5.597; -0.260; 3.813; -2.352; 2.765; -1.966; -1.058; -3.333; 0.387; -1.388; -0.509; 4.261; 3.898; -1.909; -1.842; 2.966; 1.568; 0.175; 2.651; 0.557; 2.633; -0.823 -> <72>
-3.673; -3.906; -4.085; -0.692; -0.678; 2.543; -4.453; 6.301; 3.102; -5.410; 2.307; -1.372; -0.504; -2.333; -5.821; -2.188; 1.010; -6.025; -5.159; -2.950; 0.156; -0.916 -> <87>
-0.803; -1.719; 3.335; 0.892; -1.788; 1.505; 5.815; 0.191; 6.533; 3.462; 1.429; -4.032; 2.605; 4.692; -2.638; 3.442; 1.850; 2.352; -0.973; 8.733; 4.546; 0.058 -> <77>
-2.028; -6.511; -1.603; -4.310; 7.699; -5.846; -1.863; -3.108; -0.568; 0.086; -0.943; 2.281; -7.311; -6.711; 0.683; 1.340; 1.836; -2.157; 4.394; -5.577; 1.590; -3.144 -> <36>
-2.352; 2.766; -1.966; -1.058; -3.734; 4.861; -0.604; 8.423; 3.081; -1.466; 2.409; -5.781; -3.029; 1.655; -2.249; -3.874; -1.160; -3.560; -5.942; -0.563; -1.595; 1.051 -> <24>
asked: -2.352; 2.765; -1.966; -1.058  <72>
key -> tag
-2.951 -> Q_497
-2.248 -> Q_706
-2.950 -> Q_818
-0.564 -> Q_871
-2.249 -> Q_723
-0.563 -> Q_506
-0.562 -> Q_272
key <24> 20:   Q_506
asked: -2.352; 2.766; -1.966; -1.058; -3.734; 4.861; -0.604; 8.423; 3.081; -1.466; 2.409; -5.781; -3.029; 1.655; -2.249; -3.874; -1.160; -3.560; -5.942; -0.563; -1.595; 1.051  <24>

-1.855; -6.725; 2.890; -4.178; 5.128 : <126>
-0.936; -5.785; -1.547; -3.949; 2.477 : <74>
0.668; -6.788; 0.393; -0.547; 2.512 : <35>
-6.787; 0.393; -0.547; -3.081; 2.740 : <52>
-0.921; -4.861; 3.562; -3.991; 6.590 : <129>
0.360; -5.522; -0.283; -0.674; 2.407 : <107>
-0.817; -5.004; -1.365; -3.690; 2.754 : <42>
1.539; 6.776; 2.804; 1.320; 3.753 : <156>
-0.921; -4.861; -1.299; -3.397; 2.583 : <60>
-1.276; -7.561; 3.562; 6.590; -3.991 : <111>
asked: -6.788; 0.393; -0.547  <35>
key -> tag
6.590 -> Q_741
-0.547 -> Q_160
-0.548 -> Q_935
-6.788 -> Q_773
2.512 -> Q_219
2.513 -> Q_338
-0.546 -> Q_811
key <35> 4:   Q_160
asked: 3.562; -3.991; 6.590  <129>

-0.310; 0.424; 0.119; -0.500; -1.075; -0.002; -1.021; 0.020; 0.589; -0.819; -0.123; -0.411; -0.153; -0.472; 1.288; 0.250; 0.883; -0.239 : <51>
0.501; -0.350; 0.667; 0.960; 0.977; -0.530; 1.417; -0.542; -0.352; 0.988; 0.074; 0.707; 0.375; 0.484; -1.625; -0.266; -0.354; 0.455 : <195>
-0.349; 0.574; 0.838; -0.792; -3.759; -0.363; -2.743; -0.644; 1.116; -1.960; -0.222; -1.357; -0.337; -0.846; 2.432; 0.619; 3.666; -0.586 : <146>
0.964; -0.575; 1.625; 1.952; 1.450; -1.781; 2.565; -1.973; -0.202; 2.319; 0.668; 1.996; 0.996; 0.900; -2.561; -0.856; -0.818; 0.715 : <197>
-0.581; 0.549; 0.667; -0.733; -3.128; -0.252; -2.169; -0.440; 1.003; -1.770; -0.194; -1.013; -0.360; -0.722; 2.432; 0.398; 2.738; -0.413 : <95>
0.462; 0.599; 1.522; -1.142; -5.496; -0.474; -4.177; -1.820; 1.229; -2.626; -0.123; -2.560; -0.153; -1.096; 1.912; 1.098; 5.831; -1.237 : <109>
0.462; -0.200; 0.598; 0.668; 0.819; -0.391; 0.987; -0.491; -0.277; 0.797; 0.004; 0.449; 0.260; 0.360; -1.209; -0.155; -0.354; 0.238 : <123>
1.505; 0.474; 1.898; -1.317; -6.601; -0.669; -5.611; -2.637; 1.342; -2.816; -0.123; -3.248; 0.030; -1.387; 1.288; 1.430; 7.222; -1.888 : <43>
-0.581; 0.549; 0.667; 0.726; -3.128; -0.252; -2.169; -0.440; 1.003; -1.770; -0.194; -1.013; -0.360; -0.722; 2.432; 0.398; 2.738; -0.413 : <120>
0.667; 0.726; -3.128; -0.249; -2.169; -0.085; -1.165; 0.020; 0.626; -0.914; -0.123; -0.411; -0.222; -0.472; 1.496; 0.250; 1.038; -0.239 : <187>
-0.388; 0.424; 0.222; -0.500; -1.391; -0.057; -1.165; -0.031; 0.626; -0.914; -0.123; -0.411; -0.245; -0.472; 1.392; 0.250; 1.038; -0.239 : <9>
asked: 0.667; 0.726; -3.128; -0.252; -2.169  <120>
tags:
-0.855 -> Q_530
0.838 -> Q_655
0.619 -> Q_714
0.620 -> Q_224
-0.155 -> Q_758
0.398 -> Q_461
-0.266 -> Q_463
1.430 -> Q_737
0.837 -> Q_587
-0.856 -> Q_413
key <146> 16:   Q_714
asked: -0.581; 0.549; 0.667; -0.733; -3.128; -0.252; -2.169; -0.440; 1.003; -1.770; -0.194; -1.013; -0.360; -0.722; 2.432; 0.398; 2.738; -0.413  <95>
asked: 0.462; 0.599; 1.522; -1.142; -5.496; -0.474; -4.177; -1.820; 1.229; -2.626; -0.123; -2.560; -0.153; -1.096; 1.912; 1.098; 5.831; -1.237  <109>

-4.674; -1.196; 4.433; -1.318; -2.856; 2.453; -0.063; -2.039; -2.332; -1.516; 0.722; 6.086; 1.036; -1.881; -0.436; 2.465; 1.817; 0.251; 0.639; 8.682; -3.540; -1.271; 4.129; -4.435; 1.523; 0.157; 6.191; -3.021; -0.581; 1.324; -0.386; -3.770  <149>
-2.515; -2.007; 3.952; -1.670; -0.814; 2.820; -1.047; -1.214; -3.371; -2.273; 1.884; 5.169; -0.378; -1.486; -1.730; 2.043; 0.727; 1.633; -0.672; 0.000; -2.387; -1.132; 3.824; -5.691; -3.906; -0.300; 5.662; -0.978; -1.247; 2.274; -0.216; -3.217  <68>
-2.141; -2.359; 3.750; -2.412; -3.116; -1.034; 0.588; -0.245; 2.233; 1.150; -2.507; 4.980; -3.145; 1.131; -0.408; 0.631; -0.112; -4.317; -1.187; 0.451; -0.914; 3.861; -3.926; -4.412; -1.046; -0.389; -1.776; -1.039; 0.951; 2.978; -1.160; 6.016  <94>
-2.141; -2.359; 3.750; -2.412; -3.116; -1.034; 0.588; -0.245; 2.233; 1.150; -2.507; 4.980; -3.145; 1.131; -0.408; 0.631; -0.112; -4.317; -1.187; 0.451; -0.914; 3.861; -3.926; -4.412; 0.548; -0.108; 5.428; -2.667; -0.714; 1.637; -0.169; -3.564  <47>
-2.141; -2.359; 3.750; -2.412; -3.116; -1.034; 0.588; -0.245; 2.233; 1.150; -2.507; 4.980; -3.145; 1.131; -0.408; 0.631; -0.112; -4.317; -1.187; 0.451; -0.914; -1.132; 3.824; -5.691; -0.285; -0.300; 5.662; -0.195; -1.247; 2.274; -0.216; -3.217  <50>
tags:
-0.672 -> Q_848
-2.386 -> Q_573
-0.914 -> Q_439
-2.387 -> Q_559
-2.388 -> Q_200
key <68> 21:   Q_559
asked: -2.141; -2.359; 3.750; -2.412; -3.116; -1.034; 0.588; -0.245; 2.233; 1.150; -2.507; 4.980; -3.145; 1.131; -0.408; 0.631; -0.112; -4.317; -1.187; 0.451; -0.914; -1.132; 3.824; -5.691; -0.285; -0.300; 5.662; -0.195; -1.247; 2.274; -0.216; -3.217  <50>
asked: -2.141; -2.359; 3.750; -2.412; -3.116; -1.034; 0.588; -0.245; 2.233; 1.150; -2.507; 4.980; -3.145; 1.131; -0.408; 0.631; -0.112; -4.317; -1.187; 0.451; -0.914; 3.861; -3.926; -4.412; -1.046; -0.389; -1.776; -1.039; 0.951; 2.978; -1.160; 6.016  <94>

0.339; 1.527; 0.915; -2.727  <33>
0.818; 1.527; 0.915; -2.727  <65>
0.818; 1.527; 0.915; -1.942  <135>
0.818; 1.527; 0.200; -2.727  <148>
1.527; 0.199; -2.727; 9.080  <40>
asked: 0.818; 1.527; 0.915; -1.942  <135>
asked: 1.527; 0.200; -2.727  <148>

4.121; -2.960; 4.518; -6.749; 4.675; 4.431; -3.372; -5.090; -6.179  <59>
-1.488; -7.664; 6.504; 3.792; -5.104; 7.365; 1.982; 0.966; 4.056  <69>
-4.782; -2.960; 4.518; -6.749; 4.675; 4.431; -3.372; -5.090; -6.179  <30>
6.337; -5.262; 4.518; -6.749; 6.439; -1.619; 9.114; 4.150; -2.697  <39>
tags:
-5.090 -> Q_552
-3.371 -> Q_840
-5.089 -> Q_250
-3.372 -> Q_763
4.150 -> Q_834
key <59> 8:   Q_552
asked: -4.782; -2.960; 4.518; -6.749; 4.675; 4.431; -3.372; -5.090; -6.179  <30>
asked: -1.488; -7.664; 6.504; 3.792; -5.104; 7.365; 1.982; 0.966; 4.056  <69>
asked: 4.121; -2.960; 4.518; -6.749; 4.675; 4.431; -3.372; -5.090; -6.179  <59>
asked: 6.337; -5.262; 4.518; -6.749; 6.439; -1.619; 9.114; 4.150; -2.697  <39>

